Here is a tiny trained network, its code and every weight. The questions are about switching its units off for an input and a class, where a switched-off unit gives its printed mean instead of its output.

import numpy as np


def w(rows, s, z=0):
    codes = np.array(rows[::2]) - 128.0
    scale = np.full(codes.shape[1], s)
    scale[-1] = z or s
    return codes * scale


def f(y):
    return np.maximum(y, 0)


def log_softmax(a):
    a = a - a.max(-1, keepdims=True)
    return a - np.log(np.exp(a).sum(-1, keepdims=True))


def net(x, mask):
    res = np.array(x, float).reshape(1, 8) / 4 @ E
    y = f(res @ A[0][:, :-1].T + A[0][:, -1])
    res = res + np.where(mask, y, B[0][:, -1]) @ B[0][:, :-1]
    return log_softmax(res[-1] @ U[:, :-1].T + U[:, -1])


A, B = {}, {}
E = w([
[178,160,129,139,145,45,85],'x0',
[208,96,72,185,149,101,83],'x1',
[72,145,84,115,140,137,116],'x2',
[137,119,109,6,117,58,163],'x3',
[158,158,171,71,179,142,95],'x4',
[155,85,94,179,161,138,209],'x5',
[100,77,107,112,122,100,137],'x6',
[125,113,198,202,140,106,148],'x7',
],0.013)
A[0] = w([
[160,148,101,160,139,181,149,20],'N1',
[195,132,196,109,115,134,108,75],'N2',
[51,140,98,89,72,177,160,237],'N3',
[146,52,193,178,82,128,198,121],'N4',
[100,41,132,160,145,192,192,202],'N5',
[105,131,194,118,87,17,133,146],'N6',
[166,111,6,138,76,95,141,70],'N7',
[142,87,89,162,207,81,40,227],'N8',
[112,177,187,129,151,161,108,5],'N9',
],0.011,0.0024)
B[0] = w([
[118,135,177,128,189,77,147,182],'N1',
[193,134,170,99,82,65,126,199],'N2',
[139,122,96,59,149,254,86,249],'N3',
[91,128,86,120,182,156,195,231],'N4',
[64,40,138,208,108,137,205,250],'N5',
[1,175,55,156,147,54,72,212],'N6',
[235,102,91,95,29,98,46,232],'N7',
[126,78,99,29,132,150,122,248],'N8',
[194,126,97,129,66,161,92,196],'N9',
],0.0088,0.011)
U = w([
[84,170,191,63,202,148,101,234],'0',
[128,30,119,140,92,255,129,248],'1',
[213,123,189,155,12,60,72,9],'2',
[158,90,107,108,95,46,41,93],'3',
[36,113,174,235,187,52,189,40],'4',
],0.0093,0.0016)

Each question gives the input, the list of numbers given to net, and the class t.
The units are the neurons (one row each of A and B). Each row of codes is followed by its name. A weight is (code - 128) times the scale printed after its matrix; where a second scale follows, it is the last column's (A, B and U).
mask holds one flag per neuron, in row order. A switched-off neuron (its flag False) gives its mean, the last column of its row in B, instead of its output. The means were averaged over made-up inputs and are rounded, as every weight is.
A unit's drop is (log p(t) with every unit on - log p(t) with that unit switched off) / (log p(t) with every unit on - log p(t) with every unit switched off).
The circuit of an input: a set's keep is (log p(t) with only the set's units on - log p(t) with every unit switched off) / (log p(t) with every unit on - log p(t) with every unit switched off). Starting from all 9 units, units are removed one at a time, each time the one whose removal leaves the highest keep (on an exact tie, the one counted first), for as long as the keep stays at least 0.8.
circuit, biggest first: the units of the circuit, biggest drop first
unit that matters most: the unit with the biggest drop
top k neurons: the k neurons with the biggest drops, biggest first
drop when u is switched off: that unit's drop, to one decimal
input [2,7,0,-2,-3,7,-5,-2], class 3: top 2 neurons	N7; N8
input [-8,7,-4,5,-4,2,-3,-8], class 3: top 2 neurons	N7; N4
input [3,-3,-8,1,5,2,-6,1], class 2: circuit, biggest first	N2
input [0,5,0,3,-3,2,-3,-4], class 2: top 2 neurons	N7; N6
input [7,-2,0,-4,2,2,-1,-1], class 2: top 3 neurons	N3; N4; N6
input [6,3,0,-8,5,6,2,-3], class 3: top 2 neurons	N3; N5
input [-4,6,-7,-2,6,0,2,-4], class 3: top 2 neurons	N3; N5
input [7,-1,5,-7,1,6,-3,0], class 0: circuit, biggest first	N5; N1
input [0,8,-3,0,-8,2,2,-1], class 3: circuit, biggest first	N7; N8
input [-6,8,1,-2,3,2,-8,-6], class 3: circuit, biggest first	N3; N1
input [0,4,-5,-8,6,-2,1,-5], class 2: top 4 neurons	N3; N2; N4; N6
input [6,2,3,1,-6,8,-6,-4], class 2: top 2 neurons	N7; N6
input [-5,-6,-5,8,0,-2,4,-4], class 0: top 2 neurons	N6; N5
input [3,1,-6,-5,7,6,1,-6], class 3: top 2 neurons	N3; N4
input [5,4,-4,-1,1,1,6,7], class 4: circuit, biggest first	N7
input [8,-8,0,1,-3,-5,2,-2], class 0: top 2 neurons	N7; N3
input [-3,7,-1,-8,7,-6,0,2], class 2: top 2 neurons	N2; N3
input [-2,0,-3,1,4,-2,-1,6], class 2: drop when N7 is switched off	-0.3
input [-3,1,1,4,-6,8,7,8], class 4: drop when N5 is switched off	0.1
input [4,-7,-8,-2,6,1,5,7], class 4: unit that matters most	N6
input [-8,8,0,-2,1,7,4,4], class 4: drop when N3 is switched off	0.5
input [-1,-1,2,-1,-5,5,-5,8], class 4: drop when N4 is switched off	0.0
